Below are the code and all the weights of a small trained network. Each question names an input and a class and asks about switching units off, where a switched-off unit gives its printed mean instead of its output.

import numpy as np


def w(rows, s, z=0):
    codes = np.array(rows[::2]) - 128.0
    scale = np.full(codes.shape[1], s)
    scale[-1] = z or s
    return codes * scale


def norm(h):
    return h / np.sqrt((h * h).mean(-1, keepdims=True) + 1e-5)


def f(y):
    return np.maximum(y, 0)


def log_softmax(a):
    a = a - a.max(-1, keepdims=True)
    return a - np.log(np.exp(a).sum(-1, keepdims=True))


def net(x, mask):
    res = np.array(x, float).reshape(1, 8) / 4 @ E
    u = 0
    for l in range(2):
        y = f(norm(res) @ A[l][:, :-1].T + A[l][:, -1])
        res = res + np.where(mask[u : u + 5], y, B[l][:, -1]) @ B[l][:, :-1]
        u += 5
    return log_softmax(norm(res)[-1] @ U[:, :-1].T + U[:, -1])


A, B = {}, {}
E = w([
[105,137,105,144,73],'x0',
[37,133,187,51,138],'x1',
[163,182,176,255,127],'x2',
[163,157,70,190,96],'x3',
[80,67,93,133,157],'x4',
[100,54,227,211,158],'x5',
[49,188,122,162,167],'x6',
[99,145,137,116,134],'x7',
],0.0076)
A[0] = w([
[160,240,187,163,146,153],'L0N1',
[199,133,151,1,148,253],'L0N2',
[162,151,181,7,111,134],'L0N3',
[167,206,139,172,103,155],'L0N4',
[115,85,135,154,98,110],'L0N5',
],0.0092,0.0018)
B[0] = w([
[183,101,73,68,133,247],'L0N1',
[120,170,155,123,147,253],'L0N2',
[138,145,129,164,187,228],'L0N3',
[181,136,127,142,165,230],'L0N4',
[163,167,181,125,2,169],'L0N5',
],0.0094,0.005)
A[1] = w([
[61,223,8,156,101,123],'L1N1',
[181,1,175,205,148,187],'L1N2',
[116,139,189,216,146,184],'L1N3',
[169,173,52,152,167,250],'L1N4',
[217,191,179,121,117,154],'L1N5',
],0.0071,0.0021)
B[1] = w([
[41,15,140,141,100,200],'L1N1',
[148,134,223,28,123,249],'L1N2',
[72,182,123,29,71,201],'L1N3',
[95,137,11,192,144,255],'L1N4',
[161,243,254,46,195,239],'L1N5',
],0.0058,0.0053)
U = w([
[249,217,125,149,133,206],'0',
[135,121,59,221,79,1],'1',
[181,85,244,146,64,84],'2',
[44,168,127,94,151,181],'3',
],0.014,0.0037)

Each question gives the input, the list of numbers given to net, and the class t.
The units are the neurons (one row each of A and B). Each row of codes is followed by its name. A weight is (code - 128) times the scale printed after its matrix; where a second scale follows, it is the last column's (A, B and U).
mask holds one flag per neuron, layer by layer. A switched-off neuron (its flag False) gives its mean, the last column of its row in B, instead of its output. The means were averaged over made-up inputs and are rounded, as every weight is.
A unit's drop is (log p(t) with every unit on - log p(t) with that unit switched off) / (log p(t) with every unit on - log p(t) with every unit switched off).
The circuit of an input: a set's keep is (log p(t) with only the set's units on - log p(t) with every unit switched off) / (log p(t) with every unit on - log p(t) with every unit switched off). Starting from all 10 units, units are removed one at a time, each time the one whose removal leaves the highest keep (on an exact tie, the one counted first), for as long as the keep stays at least 0.8.
circuit, biggest first: the units of the circuit, biggest drop first
top k neurons: the k neurons with the biggest drops, biggest first
k most important neurons of layer l: the k neurons of layer l with the biggest drops, biggest first
drop when u is switched off: that unit's drop, to one decimal
input [5,3,-2,7,6,-2,7,-6], class 1: circuit, biggest first => L1N5; L1N2
input [-2,-8,-2,6,1,-8,4,-4], class 1: top neuron => L1N1
input [-8,-6,3,2,6,-8,4,8], class 1: top 2 neurons => L1N1; L1N4
input [2,2,-2,7,-6,2,7,-4], class 1: top 4 neurons => L1N4; L1N2; L1N1; L0N2
input [1,-1,2,4,8,7,3,-3], class 2: 2 most important neurons of layer 1 => L1N2; L1N4
input [-3,-7,-4,-1,8,5,6,3], class 2: circuit, biggest first => L1N2; L0N2; L0N5
input [-2,8,4,7,6,-1,-4,5], class 2: circuit, biggest first => L1N4; L0N3
input [-8,-5,-5,8,5,-8,2,-3], class 1: 2 most important neurons of layer 1 => L1N1; L1N5
input [-4,-5,-1,4,3,-1,0,-1], class 1: 2 most important neurons of layer 1 => L1N4; L1N5
input [7,-1,7,-4,1,-5,7,-2], class 1: top 2 neurons => L1N1; L1N4
input [3,-7,-3,-4,8,-5,-2,-4], class 1: 2 most important neurons of layer 1 => L1N5; L1N2
input [-2,-7,3,5,6,-1,2,5], class 1: drop when L1N4 is switched off => 0.2
input [5,0,-1,4,1,-6,2,-6], class 1: drop when L0N2 is switched off => 0.0
input [-5,-1,4,2,3,-7,7,0], class 1: drop when L1N1 is switched off => 0.3
